Below is a small trained network, with its code and all its weights. Each question gives an input and a target symbol and asks what happens when units are switched off, that is, made to give their printed mean instead of their output.

import numpy as np


def w(rows, s, z=0):
    codes = np.array(rows[::2]) - 128.0
    scale = np.full(codes.shape[1], s)
    scale[-1] = z or s
    return codes * scale


def norm(h):
    return h / np.sqrt((h * h).mean(-1, keepdims=True) + 1e-5)


def f(y):
    return np.maximum(y, 0)


def softmax(a):
    e = np.exp(a - a.max(-1, keepdims=True))
    return e / e.sum(-1, keepdims=True)


def log_softmax(a):
    a = a - a.max(-1, keepdims=True)
    return a - np.log(np.exp(a).sum(-1, keepdims=True))


def net(x, mask):
    ids = ['ΔΨγζηθλμ'.index(c) for c in x.split()]
    T = len(ids)
    res = E[ids] + P[:T]
    q, k, v = (norm(res) @ M[0].T for M in (Q, K, V))
    z = softmax(np.where(np.tri(T) > 0, q @ k.T / 2**0.5, -1e9)) @ v
    res = res + np.where(mask[0], z, O[0][:, -1]) @ O[0][:, :-1]
    y = f(norm(res) @ A[0][:, :-1].T + A[0][:, -1])
    res = res + np.where(mask[1:13], y, B[0][:, -1]) @ B[0][:, :-1]
    return log_softmax(norm(res)[-1] @ U[:, :-1].T + U[:, -1])


Q, K, V, O, A, B = {}, {}, {}, {}, {}, {}
E = w([
[113,111,141,126,143,134,147],'Δ',
[118,115,137,116,151,122,152],'Ψ',
[102,119,139,128,153,127,141],'γ',
[128,148,136,141,132,141,110],'ζ',
[124,142,117,120,143,111,129],'η',
[119,78,252,174,112,96,100],'θ',
[120,139,147,145,146,138,140],'λ',
[159,136,144,135,134,128,150],'μ',
],0.0029)
P = w([
[84,123,2,151,99,35,144],'0',
[95,150,56,72,113,179,144],'1',
[125,123,77,163,126,137,151],'2',
[88,145,94,144,111,65,129],'3',
[100,150,160,76,111,113,124],'4',
[103,159,185,83,116,97,117],'5',
[110,152,209,86,113,70,102],'6',
[111,146,218,92,103,43,89],'7',
],0.00098)
Q[0] = w([
[177,82,109,138,91,219,129],'h1',
[85,190,238,2,145,82,93],'h1',
],0.006)
K[0] = w([
[95,152,1,87,126,117,147],'h1',
[119,107,222,132,104,19,82],'h1',
],0.0048)
V[0] = w([
[86,36,119,106,180,104,190],'h1',
[148,176,6,31,162,105,134],'h1',
],0.002)
O[0] = w([
[208,136,147,157,177,136,40,254],'h1',
[107,141,255,82,115,55,119,170],'h1',
],0.0026,0.00059)
A[0] = w([
[183,76,52,162,110,188,120,194],'n1',
[142,108,89,162,150,63,139,244],'n2',
[186,125,79,81,138,111,164,120],'n3',
[234,173,165,133,139,136,62,170],'n4',
[100,54,187,102,139,97,118,144],'n5',
[145,185,82,64,160,89,136,181],'n6',
[89,100,173,105,183,137,171,201],'n7',
[88,103,160,158,53,160,70,121],'n8',
[105,126,215,151,102,130,110,3],'n9',
[55,106,109,81,75,125,252,103],'n10',
[165,51,96,105,121,143,162,52],'n11',
[81,143,98,155,176,123,146,186],'n12',
],0.0026,0.00076)
B[0] = w([
[68,145,254,104,143,30,117,160],'n1',
[127,149,155,50,112,194,129,215],'n2',
[209,209,143,151,59,146,162,149],'n3',
[90,55,73,102,188,144,41,193],'n4',
[101,180,130,190,107,172,153,222],'n5',
[164,83,96,196,112,207,160,235],'n6',
[166,138,49,132,64,91,122,254],'n7',
[227,97,36,191,134,140,191,155],'n8',
[117,149,168,12,112,40,150,186],'n9',
[157,2,170,220,197,71,94,167],'n10',
[155,198,136,69,97,48,140,133],'n11',
[169,95,114,106,94,162,129,224],'n12',
],0.0021,0.0018)
U = w([
[67,203,231,39,78,13,140,188],'Δ',
[193,129,101,111,87,90,225,2],'Ψ',
[69,33,74,74,180,174,93,159],'γ',
[94,172,90,170,154,145,18,108],'ζ',
[198,160,36,148,61,248,165,189],'η',
[113,3,159,249,80,72,163,195],'θ',
[56,164,212,177,200,201,192,91],'λ',
[181,132,149,86,190,86,58,45],'μ',
],0.0045,0.0014)

Each question gives the input, a string of symbols that net reads in full, and the target symbol t.
The units are the heads (2 rows each of Q, K, V and O) and the neurons (one row each of A and B). Each row of codes is followed by its name. A weight is (code - 128) times the scale printed after its matrix; where a second scale follows, it is the last column's (O, A, B and U).
mask holds one flag per unit, heads first, then neurons. A switched-off unit (its flag False) gives its mean, the last column of its rows in O or B, instead of its output. The means were averaged over made-up inputs and are rounded, as every weight is.
A unit's drop is (log p(t) with every unit on - log p(t) with that unit switched off) / (log p(t) with every unit on - log p(t) with every unit switched off).
The circuit of an input: a set's keep is (log p(t) with only the set's units on - log p(t) with every unit switched off) / (log p(t) with every unit on - log p(t) with every unit switched off). Starting from the 12 units with the biggest drops (on a tie, the unit counted first), units are removed one at a time, each time the one whose removal leaves the highest keep (on an exact tie, the one counted first), for as long as the keep stays at least 0.8.
circuit, biggest first: the units of the circuit, biggest drop first
unit that matters most: the unit with the biggest drop
k most important neurons: the k neurons with the biggest drops, biggest first
drop of u: that unit's drop, to one decimal
input Δ η λ η ζ Δ, target θ: circuit, biggest first -> n10; n7
input η Ψ λ η μ, target Δ: circuit, biggest first -> h1; n9
input θ Ψ η Δ Δ, target Δ: 2 most important neurons -> n1; n11
input η Ψ λ Ψ η λ Δ, target η: circuit, biggest first -> h1; n7
input ζ η Δ λ Δ Δ η, target γ: unit that matters most -> n4
input η ζ λ, target θ: circuit, biggest first -> h1; n10
input η λ λ η γ γ, target ζ: circuit, biggest first -> h1; n5; n7
input λ Ψ ζ ζ η ζ, target θ: 3 most important neurons -> n10; n8; n2
input ζ η γ, target Δ: 2 most important neurons -> n6; n9
input λ Ψ ζ η, target θ: circuit, biggest first -> h1; n10; n6
input θ Ψ ζ η η λ η, target η: 2 most important neurons -> n6; n3
input λ ζ λ γ Δ λ ζ, target η: 3 most important neurons -> n8; n10; n1
input θ η η ζ η ζ Ψ, target Ψ: 2 most important neurons -> n1; n11
input η Ψ γ η η θ Ψ, target Ψ: 2 most important neurons -> n1; n3
input η ζ Ψ ζ λ Ψ, target η: most important neuron -> n7
input Δ μ Ψ λ ζ λ, target θ: 2 most important neurons -> n10; n2
input ζ ζ μ γ Ψ θ λ λ, target λ: 3 most important neurons -> n1; n7; n9
input θ λ ζ Ψ λ γ, target γ: 3 most important neurons -> n1; n5; n12
input Δ Ψ μ, target μ: 2 most important neurons -> n4; n6
input μ θ λ λ η η ζ λ, target λ: drop of n1 -> 1.4
input η η λ Ψ, target η: drop of n4 -> 0.0
input η λ η ζ γ λ μ, target η: drop of n7 -> -0.1
input η η λ, target Δ: drop of n9 -> 0.1
